How the nodes are linked:
TP & MN
TP % MZ
LH & MD
LH % TN
QN & QP
QN % DD
HH & QN
HH % LP
FM & BH
FM % HL
BL & NZ
BL % GL
CH & FB
CH % NF
MZ & FC
MZ % TP
MD & CM
MD % TT
FC & CH
FC % NR
ZL & MP
ZL % QS
TT & TN
TT % MD
GS & SL
GS % DL
MJ & MZ
MJ % MN
MP & PZ
MP % SD
SL & RD
SL % RJ
NT & HC
NT % TG
RD & NF
RD % FB
DD & LP
DD % QN
JL & TM
JL % ML
DJ & FM
DJ % BT
TN & MJ
TN % LH
ML & ZQ
ML % JL
HC & DD
HC % QP
SG & DZ
SG % HS
HL & BT
HL % FM
DZ & HH
DZ % DS
RJ & DL
RJ % SL
TM & NT
TM % MS
CM & HL
CM % BH
MN & LH
MN % MJ
GL & ZL
GL % BL
DL & SG
DL % GS
HS & GS
HS % SG
PZ & DJ
PZ % RZ
BH & TT
BH % CM
DS & HS
DS % DZ
FB & RJ
FB % RD
LP & DS
LP % HH
QP & TG
QP % HC
NZ & JL
NZ % ZQ
NF & NR
NF % CH
ZQ & GL
ZQ % NZ
QS & BL
QS % ZL
SD & QS
SD % MP
NR & TP
NR % FC
TG & MS
TG % NT
MS & ML
MS % TM
RZ & SD
RZ % PZ
BT & RZ
BT % DJ

In the rows, 63 stands for zero.

The rows follow the links: the fewer symbols apart two nodes are, the more alike their rows tend to be.

Each row, then its node:
90 108 78 63 46 58 51 109 32 91 44 66 62 61 35 73 47 77 51 60 41 81 67 5 34 69 58 73 79 67 62 56 77 66 51 72 72 64 44 55 61; node DJ
80 36 88 78 68 47 59 47 80 34 76 53 63 57 79 57 74 51 82 76 108 57 66 100 102 75 60 44 79 65 42 74 64 93 79 45 39 73 81 72 103; node TM
41 33 61 71 71 70 75 21 100 32 75 60 68 63 91 66 75 54 86 64 94 45 61 122 89 63 64 54 59 79 61 71 45 59 60 47 51 69 98 53 83; node HC
69 39 51 91 61 81 72 72 76 56 104 73 75 59 73 62 39 26 80 27 49 59 53 61 100 36 60 60 60 54 61 66 66 79 80 57 33 20 31 54 72; node SG
116 75 67 99 51 58 58 110 25 48 64 58 71 63 40 55 50 45 55 73 63 74 90 45 87 51 74 54 69 46 59 63 64 105 96 55 60 53 35 72 74; node QS
60 36 71 67 68 71 72 50 90 67 99 84 63 43 94 66 57 36 76 30 62 69 16 58 90 60 55 56 76 48 38 70 82 69 62 61 19 37 42 57 79; node HH
77 54 65 79 72 57 71 58 45 34 59 39 67 86 41 44 60 65 71 95 89 52 115 106 93 57 83 56 45 59 89 64 35 84 101 58 79 76 83 77 67; node FC
61 76 72 21 78 44 54 50 50 78 36 56 42 66 50 58 78 98 46 95 79 74 72 56 24 90 69 67 65 43 61 61 67 45 53 81 92 100 88 87 39; node LH
113 65 82 90 56 53 54 108 35 47 70 51 69 57 47 56 55 45 65 75 70 75 82 51 93 55 68 49 81 47 50 65 68 113 96 48 52 53 36 75 85; node BL
58 73 87 15 81 43 58 46 60 88 39 63 44 55 57 56 70 92 51 87 73 75 54 46 20 97 62 71 77 44 60 59 88 43 43 83 81 102 80 79 45; node MN
84 80 38 80 51 54 53 101 27 54 47 50 74 83 35 59 57 67 43 90 58 70 109 61 64 46 83 64 44 53 86 58 39 83 92 64 95 62 47 73 42; node BT

Each walk starts at a row. The symbols on each line, taken left to right, move it on to the next node.
Answer with the node's row; about right is enough.
new walk
95 84 48 92 48 56 56 110 28 58 53 52 76 77 35 60 57 60 46 83 52 73 106 49 72 50 83 59 49 56 80 58 47 94 98 55 84 54 41 70 58
& % & % % % % % &
107 74 56 93 45 59 51 112 25 54 65 49 72 71 38 62 54 51 55 77 58 71 96 48 76 48 76 57 54 52 69 59 54 105 96 54 71 50 28 72 65
% & % % & % % & %
76 81 40 68 57 49 59 86 27 59 43 46 70 90 36 62 71 76 39 91 59 71 107 69 48 55 86 64 40 55 88 50 44 64 88 67 106 74 60 83 38
new walk
102 92 109 54 71 41 53 91 26 77 41 54 51 61 35 48 54 76 57 95 75 74 92 33 55 88 65 65 87 54 59 60 77 90 71 62 66 88 65 83 78
& % & % & &
95 73 96 58 73 40 61 68 35 52 45 39 52 73 37 41 59 76 66 107 95 65 99 77 72 82 73 57 76 54 65 59 58 92 89 55 76 93 87 86 71
& & % & & % & % %
87 69 83 66 73 50 65 58 42 39 50 37 59 83 37 39 59 74 68 107 94 56 115 96 77 75 76 59 57 52 73 64 45 87 90 57 79 87 89 88 66
new walk
107 99 97 55 61 42 48 101 28 79 40 62 54 57 34 60 55 76 57 85 68 77 81 19 49 83 58 65 89 53 53 56 76 85 67 64 66 80 51 71 71
& & & % & &
59 74 58 34 68 41 60 58 44 76 25 50 54 74 48 56 84 96 39 101 75 72 92 70 32 76 77 67 56 48 78 55 49 50 64 76 103 97 85 88 34
% & % % % & % &
104 82 104 51 71 43 58 78 28 59 39 47 50 64 38 41 59 80 63 102 90 68 103 55 62 83 68 62 83 51 61 62 67 92 82 64 72 95 77 81 75
new walk
96 95 95 60 59 43 50 108 26 87 45 66 54 57 33 66 49 72 56 78 55 82 71 8 44 77 56 68 87 64 61 57 82 81 63 68 66 73 46 64 71
% % & % % %
63 79 48 47 58 44 56 67 37 62 32 42 60 81 40 54 74 91 36 97 67 70 103 69 40 65 79 64 47 50 86 53 42 56 78 72 106 87 71 86 35
% & & & & % % %
58 75 91 15 81 45 57 50 64 96 41 72 38 47 64 67 68 87 52 68 71 79 37 35 26 92 53 73 87 46 44 65 90 40 35 83 70 89 76 70 45
new walk
71 51 42 95 61 82 72 63 58 30 84 47 76 87 51 52 56 46 75 68 65 52 97 100 96 35 87 63 31 59 91 63 36 88 101 53 67 46 56 65 61
& % % % & % & &
67 47 40 100 59 83 76 68 68 38 99 62 79 72 61 55 41 31 72 42 48 55 70 77 102 30 71 61 43 61 73 63 51 84 91 57 46 22 36 61 70
% & & & % % % % &
59 74 88 22 77 59 61 57 68 100 56 77 45 46 66 66 58 84 58 54 62 75 24 20 26 86 47 78 90 54 44 62 93 41 34 84 59 77 63 69 52
new walk
32 68 56 55 62 85 68 62 90 90 82 88 68 52 75 72 46 54 68 16 27 63 24 35 48 58 49 76 62 77 60 70 81 31 35 74 46 35 48 39 59
% & % % % & &
45 75 69 40 65 82 61 67 85 95 78 86 55 47 73 74 44 61 67 24 34 67 23 27 40 63 42 76 73 66 53 61 95 39 29 76 45 44 45 46 63
% & % % % % & & &
67 38 58 80 62 80 75 61 87 57 104 80 68 47 79 61 48 31 77 28 54 65 32 57 96 42 58 54 66 55 45 68 76 81 74 57 19 27 30 55 76
new walk
111 62 88 92 65 52 56 92 43 41 72 57 63 56 56 55 57 42 74 74 89 75 74 62 98 68 64 44 87 52 43 70 73 115 87 51 42 61 41 76 100
& & & % % & &
26 39 47 75 68 77 72 24 102 37 78 63 71 65 92 65 76 58 82 51 74 42 55 117 87 58 61 62 54 84 67 73 44 47 56 53 56 57 96 50 75
& & & & & & % % &
53 75 82 31 73 68 66 61 79 103 62 89 46 45 75 70 54 68 58 37 45 75 21 20 36 74 45 80 86 60 40 60 95 39 31 76 49 59 54 52 61
new walk
71 52 48 86 69 71 74 58 52 31 73 38 72 88 49 46 57 49 73 83 75 50 107 102 93 49 89 60 35 58 90 62 33 89 104 57 73 56 76 74 59
& & & % & %
71 51 38 101 64 82 72 67 65 33 94 56 78 84 58 55 46 34 75 53 55 50 83 86 100 31 81 66 34 59 85 59 44 86 98 55 54 29 50 59 69
% % & & % &
28 62 47 63 57 87 74 57 96 75 80 84 71 61 79 76 48 55 74 19 29 52 33 48 60 47 45 76 54 82 67 64 67 30 40 65 45 31 52 34 57
new walk
24 53 35 70 56 94 75 46 98 63 84 77 75 67 82 75 55 50 76 23 32 49 41 70 67 49 56 73 50 90 78 67 59 30 41 64 50 35 63 33 61
% & & % % % &
19 48 32 73 59 95 76 32 100 52 86 67 80 71 87 74 65 50 78 33 45 44 44 90 68 46 58 69 41 95 80 70 48 38 47 59 58 38 77 36 62
% % % & %
23 40 41 69 60 87 72 28 106 46 81 63 75 71 87 73 76 57 80 45 60 39 49 106 84 55 61 64 48 92 75 69 49 39 54 50 54 50 86 41 64
